Here is a tiny trained network, its code and every weight. The questions are about switching its units off for an input and a target symbol, where a switched-off unit gives its printed mean instead of its output.

import numpy as np


def w(rows, s, z=0):
    codes = np.array(rows[::2]) - 128.0
    scale = np.full(codes.shape[1], s)
    scale[-1] = z or s
    return codes * scale


def norm(h):
    return h / np.sqrt((h * h).mean(-1, keepdims=True) + 1e-5)


def f(y):
    return y / 2 * (1 + np.tanh(0.7978845608 * (y + 0.044715 * y**3)))


def softmax(a):
    e = np.exp(a - a.max(-1, keepdims=True))
    return e / e.sum(-1, keepdims=True)


def log_softmax(a):
    a = a - a.max(-1, keepdims=True)
    return a - np.log(np.exp(a).sum(-1, keepdims=True))


def net(x, mask):
    ids = ['ΓΘΣλτψ'.index(c) for c in x.split()]
    T = len(ids)
    res = E[ids] + P[:T]
    r = norm(res)
    for j in range(2):
        rows = slice(4 * j, 4 * j + 4)
        q, k, v = (r @ M[0][rows].T for M in (Q, K, V))
        z = softmax(np.where(np.tri(T) > 0, q @ k.T / 4**0.5, -1e9)) @ v
        o = O[0][rows]
        res = res + np.where(mask[j], z, o[:, -1]) @ o[:, :-1]
    y = f(norm(res) @ A[0][:, :-1].T + A[0][:, -1])
    res = res + np.where(mask[2:10], y, B[0][:, -1]) @ B[0][:, :-1]
    return log_softmax(norm(res)[-1] @ U[:, :-1].T + U[:, -1])


Q, K, V, O, A, B = {}, {}, {}, {}, {}, {}
E = w([
[55,38,15,211,98,165],'Γ',
[118,121,189,65,41,106],'Θ',
[92,195,80,138,227,172],'Σ',
[111,160,114,177,81,48],'λ',
[130,7,144,20,113,60],'τ',
[7,153,93,214,103,77],'ψ',
],0.016)
P = w([
[116,192,89,36,145,201],'0',
[148,99,199,179,219,97],'1',
[116,118,71,163,93,60],'2',
[169,64,239,139,180,138],'3',
[112,95,60,135,80,29],'4',
[215,83,197,166,227,133],'5',
[99,103,37,112,103,56],'6',
[235,96,189,165,251,135],'7',
],0.011)
Q[0] = w([
[179,171,187,192,123,126],'h0',
[34,102,103,133,61,80],'h0',
[67,214,111,96,172,43],'h0',
[127,134,41,75,143,110],'h0',
[61,157,114,95,139,118],'h1',
[139,87,190,129,171,212],'h1',
[9,153,67,67,76,95],'h1',
[201,136,180,112,195,78],'h1',
],0.012)
K[0] = w([
[183,66,126,200,184,70],'h0',
[123,165,95,55,145,162],'h0',
[118,42,63,57,132,146],'h0',
[74,187,70,113,109,175],'h0',
[75,163,173,74,108,143],'h1',
[201,2,88,183,142,156],'h1',
[107,242,136,64,129,148],'h1',
[132,43,68,20,176,111],'h1',
],0.009)
V[0] = w([
[156,226,169,218,106,160],'h0',
[155,247,222,62,131,144],'h0',
[92,100,144,100,43,83],'h0',
[185,170,72,176,113,81],'h0',
[41,97,88,172,135,149],'h1',
[123,155,184,110,202,95],'h1',
[93,28,94,33,215,71],'h1',
[42,49,135,108,79,182],'h1',
],0.012)
O[0] = w([
[89,225,175,172,165,39,43],'h0',
[110,232,60,124,159,86,144],'h0',
[138,60,100,122,170,68,192],'h0',
[149,97,119,133,34,20,92],'h0',
[254,168,91,240,138,119,166],'h1',
[209,146,115,60,137,194,123],'h1',
[86,21,161,142,81,217,254],'h1',
[102,32,118,248,132,151,198],'h1',
],0.0093,0.0078)
A[0] = w([
[169,42,161,72,158,82,138],'n0',
[143,197,182,176,231,65,86],'n1',
[108,80,71,136,1,198,3],'n2',
[139,99,198,33,130,99,63],'n3',
[47,154,76,90,146,131,110],'n4',
[166,172,162,128,200,148,65],'n5',
[88,53,228,129,164,122,152],'n6',
[195,121,49,139,90,95,166],'n7',
],0.01,0.0042)
B[0] = w([
[102,218,172,141,95,156,215],'n0',
[123,2,82,97,116,108,169],'n1',
[140,56,120,46,96,136,215],'n2',
[117,201,91,172,98,153,149],'n3',
[76,153,141,152,111,101,176],'n4',
[132,72,81,92,105,173,121],'n5',
[193,181,132,171,37,151,253],'n6',
[165,130,174,179,116,191,186],'n7',
],0.012,0.0061)
U = w([
[88,70,150,101,66,169,142],'Γ',
[2,80,98,112,137,102,11],'Θ',
[120,207,70,117,75,172,2],'Σ',
[157,101,88,61,108,24,197],'λ',
[154,60,39,8,132,131,87],'τ',
[152,117,129,207,155,120,42],'ψ',
],0.0097,0.00087)

Each question gives the input, a string of symbols that net reads in full, and the target symbol t.
The units are the heads (4 rows each of Q, K, V and O) and the neurons (one row each of A and B). Each row of codes is followed by its name. A weight is (code - 128) times the scale printed after its matrix; where a second scale follows, it is the last column's (O, A, B and U).
mask holds one flag per unit, heads first, then neurons. A switched-off unit (its flag False) gives its mean, the last column of its rows in O or B, instead of its output. The means were averaged over made-up inputs and are rounded, as every weight is.
A unit's drop is (log p(t) with every unit on - log p(t) with that unit switched off) / (log p(t) with every unit on - log p(t) with every unit switched off).
The circuit of an input: a set's keep is (log p(t) with only the set's units on - log p(t) with every unit switched off) / (log p(t) with every unit on - log p(t) with every unit switched off). Starting from all 10 units, units are removed one at a time, each time the one whose removal leaves the highest keep (on an exact tie, the one counted first), for as long as the keep stays at least 0.8.
units of the circuit, in order: the units of the circuit, biggest drop first
top k neurons: the k neurons with the biggest drops, biggest first
which heads matter: for each layer, one digit per head in row order, 1 if its drop is at least 0.15 and else 0, layers parted by /
drop of u: that unit's drop, to one decimal
input Θ Σ Σ Σ Σ Σ Σ λ, target λ: units of the circuit, in order => (h0, h1, n1)
input Θ Γ Θ Σ Γ Σ Σ, target Θ: top 2 neurons => (n4, n6)
input ψ Θ τ Θ λ Σ Γ, target ψ: units of the circuit, in order => (h1, n7)
input ψ τ λ λ Σ, target ψ: units of the circuit, in order => (h1)
input τ λ τ ψ Γ, target τ: units of the circuit, in order => (h0, h1)
input λ Σ Θ Θ Γ, target λ: units of the circuit, in order => (h0, h1)
input τ τ λ, target τ: which heads matter => 10
input ψ Σ λ Σ, target τ: units of the circuit, in order => (h1, n5)
input τ Γ ψ Σ Θ, target τ: units of the circuit, in order => (h0, n2)
input Γ Γ τ τ τ τ ψ Σ, target Γ: which heads matter => 11
input Θ Θ Θ Θ Γ, target Θ: units of the circuit, in order => (h0, h1, n4)
input ψ Θ ψ, target ψ: top 2 neurons => (n7, n2)
input τ ψ Γ, target τ: top 2 neurons => (n2, n6)
input λ Γ Σ Σ ψ, target λ: units of the circuit, in order => (h1)
input Σ λ Γ, target Σ: units of the circuit, in order => (h0, h1)
input ψ ψ ψ, target ψ: drop of h1 => 0.8
input Σ Γ Θ Σ Θ Σ Γ, target Σ: drop of h1 => 0.8
input λ Γ Σ, target λ: drop of h1 => 0.7
